Below are the code and all the weights of a small trained network. Each question names an input and a target symbol and asks about switching units off, where a switched-off unit gives its printed mean instead of its output.

import numpy as np


def w(rows, s, z=0):
    codes = np.array(rows[::2]) - 128.0
    scale = np.full(codes.shape[1], s)
    scale[-1] = z or s
    return codes * scale


def f(y):
    return y / 2 * (1 + np.tanh(0.7978845608 * (y + 0.044715 * y**3)))


def softmax(a):
    e = np.exp(a - a.max(-1, keepdims=True))
    return e / e.sum(-1, keepdims=True)


def log_softmax(a):
    a = a - a.max(-1, keepdims=True)
    return a - np.log(np.exp(a).sum(-1, keepdims=True))


def net(x, mask):
    ids = ['Φγζημω'.index(c) for c in x.split()]
    T = len(ids)
    res = E[ids] + P[:T]
    r = res
    for j in range(2):
        rows = slice(2 * j, 2 * j + 2)
        q, k, v = (r @ M[0][rows].T for M in (Q, K, V))
        z = softmax(np.where(np.tri(T) > 0, q @ k.T / 2**0.5, -1e9)) @ v
        o = O[0][rows]
        res = res + np.where(mask[j], z, o[:, -1]) @ o[:, :-1]
    y = f(res @ A[0][:, :-1].T + A[0][:, -1])
    res = res + np.where(mask[2:26], y, B[0][:, -1]) @ B[0][:, :-1]
    return log_softmax(res[-1] @ U[:, :-1].T + U[:, -1])


Q, K, V, O, A, B = {}, {}, {}, {}, {}, {}
E = w([
[225,117,113],'Φ',
[101,32,90],'γ',
[2,67,149],'ζ',
[227,184,161],'η',
[221,56,67],'μ',
[230,195,166],'ω',
],0.012)
P = w([
[134,182,100],'0',
[146,133,182],'1',
[139,138,157],'2',
[98,209,57],'3',
[126,174,116],'4',
[141,106,215],'5',
[138,152,117],'6',
[82,247,88],'7',
[131,166,126],'8',
],0.014)
Q[0] = w([
[84,78,117],'head 0',
[72,112,185],'head 0',
[142,66,195],'head 1',
[69,210,3],'head 1',
],0.014)
K[0] = w([
[114,141,172],'head 0',
[67,134,126],'head 0',
[117,170,82],'head 1',
[168,46,247],'head 1',
],0.015)
V[0] = w([
[117,182,154],'head 0',
[59,45,128],'head 0',
[201,163,118],'head 1',
[80,226,253],'head 1',
],0.012)
O[0] = w([
[117,96,162,165],'head 0',
[102,114,48,155],'head 0',
[74,125,195,84],'head 1',
[144,2,176,251],'head 1',
],0.015,0.0026)
A[0] = w([
[68,65,77,162],'neuron 0',
[115,143,134,141],'neuron 1',
[76,81,93,161],'neuron 2',
[148,131,80,96],'neuron 3',
[89,154,144,155],'neuron 4',
[63,110,151,98],'neuron 5',
[98,101,162,95],'neuron 6',
[248,132,128,66],'neuron 7',
[169,81,104,188],'neuron 8',
[76,82,72,165],'neuron 9',
[86,133,80,71],'neuron 10',
[73,166,122,93],'neuron 11',
[97,73,88,172],'neuron 12',
[67,178,112,69],'neuron 13',
[103,145,29,134],'neuron 14',
[234,131,123,94],'neuron 15',
[83,165,117,81],'neuron 16',
[79,72,153,203],'neuron 17',
[199,84,195,27],'neuron 18',
[65,87,98,161],'neuron 19',
[124,155,168,125],'neuron 20',
[188,194,100,2],'neuron 21',
[136,93,139,104],'neuron 22',
[181,138,165,68],'neuron 23',
],0.012,0.0077)
B[0] = w([
[121,168,140,254],'neuron 0',
[152,132,125,134],'neuron 1',
[129,160,139,225],'neuron 2',
[90,118,143,142],'neuron 3',
[156,132,132,152],'neuron 4',
[114,131,95,163],'neuron 5',
[141,142,101,152],'neuron 6',
[55,84,130,193],'neuron 7',
[118,141,168,200],'neuron 8',
[120,148,142,240],'neuron 9',
[100,96,148,162],'neuron 10',
[146,118,136,150],'neuron 11',
[155,145,144,223],'neuron 12',
[180,103,134,155],'neuron 13',
[118,130,148,210],'neuron 14',
[60,120,146,187],'neuron 15',
[165,114,141,144],'neuron 16',
[166,132,101,227],'neuron 17',
[156,92,85,204],'neuron 18',
[143,131,163,226],'neuron 19',
[128,110,86,156],'neuron 20',
[118,78,1,149],'neuron 21',
[133,146,123,148],'neuron 22',
[99,132,93,173],'neuron 23',
],0.0099,0.012)
U = w([
[125,181,87,64],'Φ',
[3,112,136,70],'γ',
[134,137,141,48],'ζ',
[85,227,202,255],'η',
[144,126,140,55],'μ',
[47,173,63,79],'ω',
],0.0072,0.0042)

Each question gives the input, a string of symbols that net reads in full, and the target symbol t.
The units are the heads (2 rows each of Q, K, V and O) and the neurons (one row each of A and B). Each row of codes is followed by its name. A weight is (code - 128) times the scale printed after its matrix; where a second scale follows, it is the last column's (O, A, B and U).
mask holds one flag per unit, heads first, then neurons. A switched-off unit (its flag False) gives its mean, the last column of its rows in O or B, instead of its output. The means were averaged over made-up inputs and are rounded, as every weight is.
A unit's drop is (log p(t) with every unit on - log p(t) with that unit switched off) / (log p(t) with every unit on - log p(t) with every unit switched off).
The circuit of an input: a set's keep is (log p(t) with only the set's units on - log p(t) with every unit switched off) / (log p(t) with every unit on - log p(t) with every unit switched off). Starting from the 12 units with the biggest drops (on a tie, the unit counted first), units are removed one at a time, each time the one whose removal leaves the highest keep (on an exact tie, the one counted first), for as long as the keep stays at least 0.8.
units of the circuit, in order: the units of the circuit, biggest drop first
unit that matters most: the unit with the biggest drop
k most important neurons: the k neurons with the biggest drops, biggest first
heads that matter: for each layer, one digit per head in row order, 1 if its drop is at least 0.15 and else 0, layers parted by /
drop of u: that unit's drop, to one decimal
input ζ ω ζ Φ ζ ω ζ μ, target μ: units of the circuit, in order	(head 1; head 0; neuron 18)
input Φ ζ ζ Φ ω ω μ Φ, target μ: heads that matter	01
input ζ η ω ζ Φ Φ, target γ: unit that matters most	neuron 7
input ζ Φ η Φ ζ γ ω Φ, target ω: units of the circuit, in order	(head 1; neuron 21)
input Φ ζ ζ Φ ω ω ζ η, target μ: heads that matter	01
input Φ ζ Φ Φ ω γ ζ η, target ω: units of the circuit, in order	(head 1; neuron 21)
input Φ η μ, target η: heads that matter	11
input ζ γ Φ η, target ω: units of the circuit, in order	(neuron 21; head 1)
input Φ ζ ζ ζ γ ω ζ ω, target μ: heads that matter	01
input ζ μ ζ μ Φ μ, target Φ: heads that matter	01
input μ ζ Φ, target Φ: heads that matter	01
input ζ ζ ζ ω γ γ μ γ η, target γ: heads that matter	00
input γ ω ζ Φ, target μ: heads that matter	11
input ω Φ ω μ ζ η, target Φ: heads that matter	01
input Φ ω η γ, target μ: heads that matter	11
input μ γ ζ ζ Φ η, target γ: heads that matter	01
input ζ ω ζ ζ, target η: unit that matters most	neuron 0
input ζ ω Φ γ, target μ: 2 most important neurons	(neuron 17; neuron 18)
input Φ μ γ ω, target Φ: 2 most important neurons	(neuron 21; neuron 13)
input Φ ζ ζ γ γ ω, target ω: drop of neuron 21	0.4
input ζ ζ μ Φ Φ γ ζ μ, target ω: drop of head 1	1.1
input η Φ ζ ζ, target η: drop of neuron 9	0.1
